Where the symbols take the elements:
RD p NM
RD r QH
RD q HM
SM p BB
SM r QR
SM q DC
DM p BT
DM r SC
DM q LF
HP p QL
HP r NH
HP q SM
TG p GS
TG r CZ
TG q TG
FF p QP
FF r FH
FF q ZC
SC p LF
SC r QP
SC q JD
DH p DL
DH r DH
DH q JG
DC p TZ
DC r QL
DC q CF
LL p BR
LL r SF
LL q GT
BR p GJ
BR r GT
BR q JP
FG p ZS
FG r DC
FG q TZ
NC p TN
NC r BM
NC q LB
HM p QB
HM r RN
HM q NZ
JD p MM
JD r BD
JD q NC
QP p QH
QP r LF
QP q MJ
DQ p MQ
DQ r TT
DQ q RN
ZC p MJ
ZC r ZC
ZC q TC
GS p QL
GS r DL
GS q SM
NZ p LL
NZ r GJ
NZ q SF
CF p CZ
CF r SM
CF q FG
BH p GS
BH r BH
BH q DL
BB p PB
BB r GS
BB q PQ
CZ p NH
CZ r FG
CZ q ZS
QL p BB
QL r BH
QL q GS
PQ p DH
PQ r DM
PQ q BT
QR p DC
QR r TG
QR q QL
BM p BM
BM r GJ
BM q DQ
GT p NZ
GT r TZ
GT q SM
NM p NZ
NM r BM
NM q QB
MQ p FF
MQ r BM
MQ q RD
NH p SM
NH r GS
NH q QR
LZ p LB
LZ r RD
LZ q NM
GJ p SF
GJ r JP
GJ q HP
BT p JG
BT r LF
BT q FF
RN p NZ
RN r BR
RN q GJ
TZ p TG
TZ r FG
TZ q PB
TN p RD
TN r LB
TN q BM
BD p NM
BD r MQ
BD q LZ
MM p TC
MM r NC
MM q RM
TC p BD
TC r TN
TC q MQ
JG p SC
JG r BD
JG q JG
FH p ZC
FH r JD
FH q MM
RM p DQ
RM r QB
RM q TC
MJ p JD
MJ r TC
MJ q BD
ZS p QR
ZS r TZ
ZS q TG
DL p DM
DL r JG
DL q SC
TT p LZ
TT r LL
TT q QB
SF p GT
SF r HM
SF q CF
JP p TZ
JP r RM
JP q NH
LB p BM
LB r NM
LB q RM
QH p FH
QH r MJ
QH q JD
PB p BH
PB r QL
PB q DH
QB p TT
QB r GT
QB q QB
LF p FF
LF r QH
LF q FH

In the rows, 5.33 means zero.

Named rows; a name shown again gets a slightly different row:
BH:  6.42   1.55   8.32   4.67   6.09   2.45   6.89   7.14   4.83   7.06
BR:  4.22   7.50   5.51   2.38   4.71   6.17   2.84   8.66   8.11   5.95
TZ:  6.63   6.43   4.59   8.97   1.47   4.28   5.22   6.92   6.66   3.31
SM:  7.93   4.21   6.88   5.71   3.49   3.46   7.20   9.44   7.43   5.21
BH:  6.33   1.62   8.06   4.44   6.41   2.19   6.44   6.99   4.51   7.06
SC:  6.10   4.73   6.88   6.36   6.49   7.90   0.97   4.02   2.30   4.98
SM:  8.24   3.98   6.48   5.53   3.64   3.72   7.18   9.37   7.52   4.62
LL:  3.25   8.09   4.13   3.13   6.69   3.98   3.12   8.52   6.29   5.10
DM:  5.61   5.08   7.52   6.43   5.51   7.37   0.56   4.23   2.61   5.82
HP:  7.51   3.78   7.06   3.37   4.27   5.69   6.70   8.91   7.99   6.26
PQ:  4.42   4.00   8.90   6.33   4.37   5.67   1.40   4.72   2.82   6.43
GJ:  4.59   7.08   6.20   2.48   4.06   7.27   3.80   8.19   8.77   6.48
TG:  7.15   5.17   4.67   9.67   1.87   3.36   6.99   6.08   6.29   3.73
HM:  1.71   8.52   3.61   2.84   6.63   3.32   3.76   7.00   5.37   5.40
GJ:  4.66   7.55   5.93   2.71   4.07   7.48   3.61   7.64   8.40   6.94
TC:  5.84   5.09   3.23   3.17   7.75   7.43   8.58   1.90   4.96   5.22
BH:  6.42   1.80   7.77   4.50   5.56   2.31   6.41   7.44   4.25   6.93
JD:  6.82   4.92   3.67   4.89   7.85   9.31   6.46   1.67   4.28   4.65
DL:  5.58   2.58   8.80   5.69   5.47   4.72   1.79   4.35   3.05   7.02
FF:  7.63   6.14   3.75   5.67   8.77   8.55   4.12   4.02   2.83   4.35
TG:  6.84   5.67   5.04   9.41   2.21   2.93   6.79   5.76   6.19   3.67
QB:  2.86   6.53   3.48   4.88   7.69   1.08   5.90   5.15   3.67   4.00
FH:  8.10   5.68   3.21   4.75   9.25   8.11   6.02   4.36   3.31   3.86
BD:  3.72   4.79   3.15   4.88   7.81   6.01   7.08   0.17   3.64   5.47
FG:  6.53   6.50   4.22   9.40   1.87   4.59   6.04   6.18   6.22   3.03
CF:  7.16   6.86   4.75   8.20   1.89   4.37   5.67   7.27   7.38   3.31
ZC:  8.64   5.34   3.21   4.42   9.18   7.54   7.49   5.38   3.62   3.80
GJ:  4.59   7.35   6.34   2.33   4.31   7.69   4.00   7.90   9.09   6.69
MQ:  2.85   5.13   3.41   4.02   6.93   7.70   7.28   1.45   5.57   6.35
MQ:  3.19   5.08   3.54   4.19   7.12   7.91   7.43   0.80   5.76   5.90
JD:  7.06   5.07   3.90   4.63   7.72   9.07   6.69   2.72   4.28   4.48
GT:  3.92   8.32   4.55   3.68   4.91   3.27   3.20   9.25   6.54   5.13
BD:  4.18   4.75   4.11   5.41   7.86   5.44   6.84   0.81   3.24   5.71
CF:  7.26   6.82   4.81   8.70   2.44   3.95   6.11   7.68   7.51   3.16
TT:  1.91   6.57   3.35   4.59   7.40   1.03   5.52   5.41   3.74   4.55
QP:  8.14   5.63   3.82   5.73   9.11   8.42   3.34   5.03   2.49   4.04
BT:  5.90   4.99   7.06   7.03   5.61   7.41   0.45   3.95   2.57   5.68
QB:  2.38   6.13   3.33   4.72   7.38   1.32   5.57   4.92   3.67   4.10
LF:  7.32   6.18   4.93   6.23   8.01   8.42   2.60   4.83   2.58   3.78
HP:  7.38   4.09   7.25   3.23   4.33   5.32   6.81   8.86   8.57   6.22
FF:  7.75   5.95   3.77   5.55   9.10   8.41   4.65   4.12   2.60   3.69
PQ:  5.22   3.60   8.79   6.40   4.25   5.31   1.11   5.04   3.14   6.74
RD:  1.93   6.19   3.63   3.94   7.07   5.12   7.08   1.61   5.04   6.10
JP:  6.01   7.33   5.26   3.48   3.14   7.18   4.69   7.87   9.84   6.08
JG:  4.39   4.15   7.86   6.48   5.09   6.24   1.00   3.00   2.32   6.54
NZ:  3.29   8.55   5.10   2.75   5.82   5.25   3.27   8.03   7.03   5.63
GT:  3.80   8.43   4.14   3.78   5.61   3.08   2.88   9.56   6.72   4.54

Trace:
Answer with the element's row; about right is enough.
start  6.90   6.17   4.24  10.00   2.11   3.67   6.58   5.64   6.33   3.32
p	 7.72   4.55   6.27   8.28   1.82   3.72   7.78   7.47   6.46   3.93
r	 6.87   5.06   4.77   9.51   1.98   3.79   7.44   6.84   5.87   3.71
p	 7.06   2.00   7.66   5.44   5.14   2.25   7.00   7.85   5.43   5.74
p	 7.38   2.32   7.89   5.08   5.15   3.12   7.00   8.31   5.67   6.01
r	 6.40   0.86   8.33   4.16   5.82   2.38   6.56   6.78   4.07   6.87
q	 5.23   2.40   9.09   6.19   5.01   4.37   2.20   5.16   2.81   6.78
r	 4.34   4.45   7.38   6.99   4.69   5.71   1.50   3.27   2.63   6.52
r	 3.43   4.99   3.58   4.97   7.41   5.83   6.65   0.66   3.26   5.22
q	 1.93   5.84   3.67   5.09   6.50   3.40   7.04   1.57   4.01   5.49
q	 0.72   5.55   3.27   4.31   6.02   3.34   6.45   1.97   5.36   6.03
r	 2.50   4.78   5.59   3.92   3.48   7.86   6.77   1.73   8.23   7.76
p	 2.96   5.22   5.49   3.41   3.93   7.96   6.65   1.90   7.98   7.40
r	 4.85   7.14   6.04   2.16   3.79   7.41   3.51   8.12   8.74   6.24
r	 5.60   7.40   5.73   3.48   2.73   7.12   4.72   8.56   9.11   6.31
r	 2.19   5.38   3.30   3.31   6.98   5.24   8.30   2.37   6.17   5.69
start  7.88   1.97   7.46   4.91   4.89   2.92   7.73   7.88   6.20   6.10
p	 7.07   1.39   8.21   5.12   5.08   3.00   6.42   7.43   4.94   6.16
p	 6.12   1.74   8.41   5.07   4.58   1.90   5.88   6.50   4.33   6.60
p	 6.50   1.58   7.84   4.53   5.71   2.40   6.59   7.09   4.38   7.49
p	 7.53   2.50   8.30   5.31   5.04   2.60   7.48   7.90   5.58   6.48
q	 7.37   4.00   6.99   5.94   3.31   3.42   7.37   9.14   7.76   5.31
p	 6.61   1.71   8.59   5.10   5.10   2.88   6.01   7.34   5.17   6.49
r	 7.71   1.65   7.96   5.35   4.86   2.78   7.45   8.13   5.40   6.48
q	 7.70   3.85   6.60   5.85   3.74   3.47   7.12   9.56   7.08   5.20
p	 6.90   1.71   8.22   4.92   4.83   2.72   6.29   7.78   5.03   6.60
p	 6.24   1.81   8.58   5.26   4.49   2.18   5.89   7.58   4.98   6.79
r	 7.20   2.10   7.55   5.10   4.72   2.99   7.73   8.27   5.69   6.59
q	 7.18   2.07   7.99   5.31   4.96   2.51   6.96   8.30   5.49   6.05
r	 5.47   2.66   9.02   5.86   4.66   4.64   1.60   4.95   3.34   7.13
q	 6.18   4.82   6.79   6.48   6.54   8.10   1.97   3.61   2.07   5.38
p	 7.88   5.42   4.90   6.15   7.63   8.21   2.52   4.37   2.21   4.01
start  6.09   5.15   6.59   6.72   6.86   7.64   1.37   3.62   1.83   5.42
p	 7.36   6.14   4.98   6.30   7.50   8.43   2.77   4.38   2.58   3.81
q	 8.34   5.73   3.48   4.48   8.77   8.74   6.07   4.39   3.33   4.00
r	 6.51   4.81   3.76   4.88   8.06   9.00   6.96   2.33   4.04   5.04
q	 4.33   4.42   5.28   4.38   4.37   9.08   7.55   1.47   7.70   6.80
q	 2.45   4.89   4.72   4.14   4.31   6.22   7.63   1.20   6.52   6.98
p	 3.18   5.03   5.20   3.76   3.73   8.20   6.90   1.46   7.85   7.39
q	 1.03   6.63   3.87   2.65   5.72   4.82   6.53   3.19   7.01   6.63
r	 2.07   6.48   3.03   4.81   7.51   1.40   5.45   5.50   3.66   4.72
q	 2.22   7.01   3.50   4.82   7.12   0.87   5.41   5.40   3.53   4.18
q	 2.47   6.66   3.48   4.48   7.50   1.11   5.58   5.21   3.46   4.64
p	 1.79   6.55   3.45   4.92   7.02   1.41   5.57   5.26   3.47   4.72
r	 3.66   7.94   3.91   3.23   5.63   3.88   3.22   8.70   6.27   5.23
p	 4.22   8.09   5.17   2.64   4.80   6.58   2.89   8.73   8.44   5.87
q	 5.75   6.95   5.61   3.72   3.19   7.17   4.92   7.77   9.50   6.21
p	 6.42   6.23   4.67   9.05   1.48   3.65   6.24   7.28   6.41   3.57
start  3.49   5.35   3.37   4.02   6.73   7.95   7.92   1.16   5.69   5.97
p	 7.98   6.10   3.16   5.21   8.90   8.44   4.54   4.32   2.90   4.48
q	 8.02   5.66   3.36   4.28   9.12   7.51   7.17   4.86   3.84   3.45
r	 8.07   5.47   2.85   4.20   9.24   7.53   7.19   4.65   3.99   3.66
q	 5.87   5.05   3.06   4.20   8.16   7.72   8.74   1.75   4.96   5.20
p	 3.59   5.26   4.10   5.57   7.82   5.87   7.03   0.53   3.52   5.68
p	 0.95   5.86   4.04   4.09   6.06   3.54   7.10   1.80   5.18   5.57
p	 3.08   8.56   4.33   2.39   5.55   5.25   2.68   8.32   7.05   5.93
r	 4.87   7.07   5.75   2.75   4.19   7.13   3.76   7.77   8.63   6.38
r	 6.08   7.33   5.81   3.83   2.79   7.26   4.49   7.80   9.24   6.36
p	 6.71   6.71   4.69   9.03   1.45   3.67   5.77   7.02   7.17   3.64
q	 6.24   1.72   8.10   5.60   4.65   2.24   5.82   6.87   4.70   6.71
r	 7.02   1.79   7.44   5.20   4.99   2.61   7.48   8.17   5.75   6.79
r	 6.31   1.78   7.89   4.50   5.93   2.49   6.88   7.18   4.23   6.61
r	 5.92   1.96   7.94   4.16   5.67   2.35   6.65   7.06   4.66   7.47
p	 7.05   2.20   7.92   5.46   4.97   2.58   7.70   8.21   4.89   5.89
start  2.09   5.59   3.35   3.96   6.02   5.45   8.73   2.69   6.53   5.80
r	 2.46   6.45   3.18   4.86   7.24   1.16   5.84   5.61   3.74   4.30
q	 2.51   6.56   3.38   5.00   7.55   0.89   5.72   5.44   4.13   3.93
r	 4.08   8.74   4.10   3.17   4.63   2.91   3.19   9.14   6.46   4.96
p	 3.46   8.64   4.97   2.41   6.21   5.00   2.87   8.09   7.04   5.37
r	 4.54   7.30   5.57   2.44   3.92   7.58   3.52   7.91   8.96   6.55
r	 6.14   7.28   5.65   3.45   2.59   7.25   4.68   7.98   9.32   6.23
q	 7.86   4.66   6.42   5.66   2.70   4.60   7.21   8.68   7.88   4.72
p	 7.95   4.16   6.56   5.96   3.35   3.73   7.50   9.39   7.79   4.34
q	 7.54   4.60   5.70   7.94   1.90   3.69   6.59   7.59   7.28   3.46
r	 6.83   1.86   7.34   4.68   4.93   2.57   7.29   8.22   5.85   6.34
r	 5.85   1.42   8.47   4.17   5.81   1.95   6.88   7.26   4.44   6.86
p	 7.62   2.25   8.07   4.87   4.75   2.79   7.38   7.66   5.61   6.44
q	 7.82   4.19   6.63   5.86   3.66   3.85   7.12   9.70   7.15   5.10
p	 7.04   1.53   8.35   4.92   4.82   2.93   6.12   7.45   5.47   6.33
r	 6.91   1.82   8.06   5.67   4.54   3.08   7.35   8.12   4.97   6.63
start  3.71   8.53   4.87   3.15   5.54   4.88   3.00   9.26   7.08   4.78
q	 6.92   6.95   4.84   8.34   2.21   4.33   5.72   8.26   7.13   3.33
q	 6.63   6.26   4.61   9.86   2.03   4.37   6.45   6.32   6.78   3.29
q	 6.27   5.78   5.09   8.49   1.85   3.66   5.88   6.41   6.84   3.64
q	 5.83   1.46   8.57   5.25   4.52   2.35   6.01   7.12   4.80   7.07
q	 4.02   3.37   8.58   6.16   4.31   4.46   1.64   4.69   3.24   7.39
p	 5.84   2.56   9.25   5.91   4.69   3.97   2.20   4.45   2.95   7.06
p	 5.86   5.10   7.13   6.30   6.08   6.50   0.96   4.69   2.69   6.22
q	 7.49   5.66   4.53   6.63   7.71   8.25   2.16   4.46   1.93   4.09
p	 7.85   6.23   3.91   5.17   8.71   8.64   4.30   4.31   2.42   3.98
r	 8.06   5.38   3.52   5.15   8.84   8.42   6.04   4.23   2.88   4.22
r	 6.39   5.18   3.50   4.84   8.39   9.22   6.79   2.24   4.41   4.68
p	 5.62   4.88   3.76   3.99   7.00   8.91   8.44   1.66   6.13   5.67
p	 5.90   4.72   3.28   3.89   7.57   7.92   8.59   1.85   5.28   5.28
p	 3.72   4.63   3.66   5.04   8.05   6.17   6.89   0.49   3.09   6.07
r	 3.23   4.84   3.20   3.98   6.88   7.36   7.38   0.97   5.82   5.78
start  7.67   4.56   5.56   8.61   2.53   3.78   7.26   8.23   7.29   4.17
p	 6.09   6.53   5.12   9.29   1.96   3.83   6.06   7.03   6.78   3.36
r	 6.64   6.31   4.33   9.73   2.09   4.39   6.31   6.20   6.35   3.10
r	 7.62   4.60   5.26   8.42   2.08   3.55   7.20   7.69   7.15   3.72
q	 6.94   6.88   4.64   8.27   2.22   4.14   5.64   7.69   7.22   3.43
p	 6.86   6.00   4.77   9.40   1.93   4.42   6.51   6.23   6.89   3.19
r	 6.84   6.54   4.67   9.43   1.69   4.63   5.97   5.79   6.59   3.24
p	 6.59   6.02   4.42   9.31   1.87   3.96   6.86   6.17   6.68   3.44
p	 7.78   4.70   5.82   7.82   2.31   3.04   7.63   7.28   6.48   4.22
r	 6.57   5.19   4.54   9.57   1.87   3.51   6.91   6.14   6.01   3.30
q	 7.17   5.18   4.59   9.67   2.18   3.86   7.16   6.36   6.42   3.97
p	 7.49   2.20   7.72   4.85   4.68   2.58   7.15   7.75   5.52   6.33
p	 7.33   1.87   7.31   4.88   5.25   2.69   7.45   8.12   5.40   5.91
p	 6.17   1.77   8.49   4.90   4.95   2.95   6.30   7.63   5.33   6.28
p	 6.46   1.91   8.64   5.76   4.37   1.74   6.09   7.22   4.87   7.26
q	 4.00   3.06   9.04   6.09   4.10   4.18   1.73   4.58   3.31   7.43
start  6.70   1.39   7.83   4.45   6.13   2.24   6.87   7.21   4.44   6.87
p	 7.02   1.98   7.63   5.00   4.47   2.79   7.26   8.14   5.42   6.12
q	 8.23   4.14   6.94   5.60   3.52   3.44   7.32   9.31   7.62   5.10
r	 7.93   4.29   5.64   8.05   2.26   3.56   7.96   7.82   6.96   4.34
q	 7.62   2.16   7.80   4.73   4.26   2.57   7.45   8.00   5.66   6.25
r	 6.08   1.58   7.92   4.29   5.58   2.60   6.64   7.00   4.30   6.98
p	 6.96   2.17   8.09   5.30   5.05   2.48   7.31   7.93   5.33   6.03
q	 7.39   4.31   6.50   6.00   3.05   3.81   7.38   9.65   6.93   5.13
p	 6.52   2.00   8.53   4.61   5.23   2.60   6.34   7.47   4.81   6.64
r	 7.34   1.94   8.13   5.35   4.81   2.77   7.56   7.84   5.45   6.26
q	 7.50   3.99   6.82   5.86   3.18   3.43   7.42   9.17   7.56   5.05
q	 7.23   4.97   4.98   8.51   3.19   3.33   6.85   7.97   7.15   4.24
r	 7.36   2.39   7.69   4.97   4.35   2.77   8.04   7.89   6.07   6.34
p	 6.67   1.83   8.74   4.76   4.92   2.79   6.19   7.60   5.21   6.22
r	 7.18   1.99   7.85   5.08   4.33   2.20   7.19   8.09   5.76   6.66
p	 7.39   1.91   7.25   5.07   4.65   2.46   7.58   8.06   5.64   6.21
start  5.88   4.91   3.90   3.92   7.13   8.86   8.18   2.11   5.88   5.90
r	 4.14   4.70   5.36   3.83   4.38   8.67   7.67   1.57   6.98   6.93
p	 3.53   4.23   5.13   3.89   4.41   7.27   7.97   0.87   7.28   6.98
p	 1.59   6.11   2.90   4.15   6.72   4.94   7.60   1.55   5.11   6.22
p	 1.09   5.65   3.98   3.99   6.23   3.93   6.30   1.65   5.31   5.85
p	 3.03   8.36   4.43   2.75   6.07   4.79   2.80   8.25   7.42   5.41
q	 3.93   8.49   4.75   3.47   5.02   5.39   2.78   9.51   7.11   5.31
p	 3.87   8.53   4.37   3.70   5.24   2.93   3.13   9.37   6.25   4.63
p	 3.41   8.54   5.34   2.53   5.33   5.24   2.58   8.45   6.75   5.12
r	 4.96   7.39   5.88   2.54   3.82   7.59   4.03   8.03   8.68   6.76
q	 7.56   4.08   7.23   3.72   3.91   5.85   6.77   9.19   7.94   6.45
r	 8.60   4.68   6.68   6.16   2.80   4.17   7.17   8.36   8.01   5.38
p	 8.01   4.25   6.35   6.28   3.40   3.65   7.57   9.39   6.92   5.34
r	 7.87   4.86   6.10   7.81   2.69   3.61   7.88   7.96   7.31   3.96
p	 7.18   4.71   5.39   8.41   2.36   3.52   7.56   8.20   7.09   3.49
q	 6.45   6.38   4.96   8.26   1.96   4.59   6.21   7.53   7.33   3.03
start  3.89   8.66   4.45   3.91   5.24   3.20   3.66   9.01   6.42   4.88
p	 3.02   8.56   5.09   2.71   5.92   5.04   2.71   8.21   7.17   5.66
q	 3.95   8.54   4.87   3.58   4.99   4.93   2.93   9.41   7.37   5.24
r	 2.54   8.69   3.41   2.47   6.95   3.29   2.99   7.09   5.81   4.59
p	 2.43   6.49   3.25   4.49   7.00   1.03   5.86   5.40   3.82   4.41
q	 2.29   6.40   3.31   4.81   7.49   1.05   5.43   5.20   3.55   4.71
r	 3.96   8.51   4.41   4.04   5.30   3.46   3.72   9.61   6.38   4.78
r	 6.58   6.11   5.11   9.07   1.82   3.46   6.03   6.57   7.02   3.75
p	 7.03   5.37   4.77   9.38   2.28   3.65   6.80   6.28   6.24   3.08
q	 6.96   5.34   4.82   9.31   2.02   3.51   6.77   6.37   6.58   3.50
r	 7.08   6.07   4.32   9.05   1.74   4.39   7.02   6.46   6.67   3.36
p	 8.44   4.32   6.48   6.09   2.61   5.13   6.91   8.81   8.20   5.13
r	 7.41   1.86   8.12   5.46   4.41   2.96   7.24   7.89   5.47   6.21
p	 7.28   2.02   8.31   5.22   5.14   2.79   7.44   8.27   5.64   6.56
p	 6.75   2.02   8.53   4.72   4.96   3.09   6.09   7.49   4.95   6.73
q	 4.93   3.78   8.40   6.13   4.94   5.57   1.25   4.70   2.97   6.79
start  4.16   4.38   7.82   6.87   4.41   6.05   1.07   3.00   3.01   6.59
p	 6.34   4.95   6.60   6.10   6.93   7.89   1.23   3.82   2.35   5.38
p	 7.19   5.80   4.75   6.44   8.38   8.70   2.72   4.35   1.89   3.62
q	 8.33   5.46   3.79   4.94   8.49   7.88   5.88   4.20   3.62   3.66
p	 7.91   5.80   3.20   4.00   9.03   7.45   7.27   4.86   3.57   3.41
p	 7.53   5.11   2.68   4.36   8.90   8.00   7.28   3.42   3.84   4.30
q	 3.56   4.78   3.54   5.12   7.55   6.30   6.86   0.53   3.18   5.69
r	 3.15   4.79   3.60   4.03   6.93   7.68   7.52   1.16   6.09   5.90
r	 2.93   4.86   5.40   3.67   3.98   8.06   6.78   2.19   7.61   8.23
p	 2.88   5.00   5.16   3.94   3.59   7.54   6.97   1.52   7.82   7.43
p	 2.59   5.31   5.66   3.62   3.51   7.65   6.60   1.92   7.73   7.34
p	 3.64   5.07   5.98   4.21   3.79   7.79   6.87   1.89   8.21   7.49
p	 2.95   4.80   5.39   3.86   4.09   8.21   6.55   1.88   8.40   7.52
r	 4.63   7.34   6.17   2.55   4.41   7.56   3.96   8.02   8.43   6.40
p	 4.04   8.87   4.48   3.16   5.00   4.55   2.57   9.33   7.26   4.83
p	 3.95   8.31   4.43   3.95   5.42   2.99   3.46   9.38   5.95   4.62
start  6.60   6.22   4.74   9.50   1.94   4.08   6.48   5.67   6.29   3.42
p	 7.83   4.11   5.80   8.32   1.93   3.23   8.23   7.41   6.86   4.05
q	 7.40   2.36   7.86   4.67   4.49   2.56   7.01   7.86   5.73   6.15
r	 6.40   1.50   8.21   4.66   5.58   2.60   6.77   7.46   4.21   6.93
r	 6.27   1.90   7.42   3.91   6.13   2.26   6.75   7.11   4.39   7.03
r	 6.35   1.39   7.82   4.42   5.81   2.58   6.70   7.15   4.32   6.68
r	 6.92   1.59   7.85   4.40   5.92   2.30   6.44   6.95   4.24   6.90
p	 7.16   2.48   8.51   5.34   4.92   3.10   6.97   7.46   5.40   6.63
p	 7.28   1.95   7.75   4.83   5.15   2.79   7.57   8.19   6.23   6.34
q	 7.30   1.78   8.35   5.51   4.53   2.65   6.93   8.22   5.29   6.15
r	 5.55   2.89   9.09   5.74   5.00   4.50   2.25   4.52   2.81   6.91
p	 6.32   4.70   7.67   6.44   5.56   6.86   0.22   4.41   2.44   5.86
r	 6.42   4.94   6.38   6.33   6.50   7.68   1.25   3.85   2.24   5.26
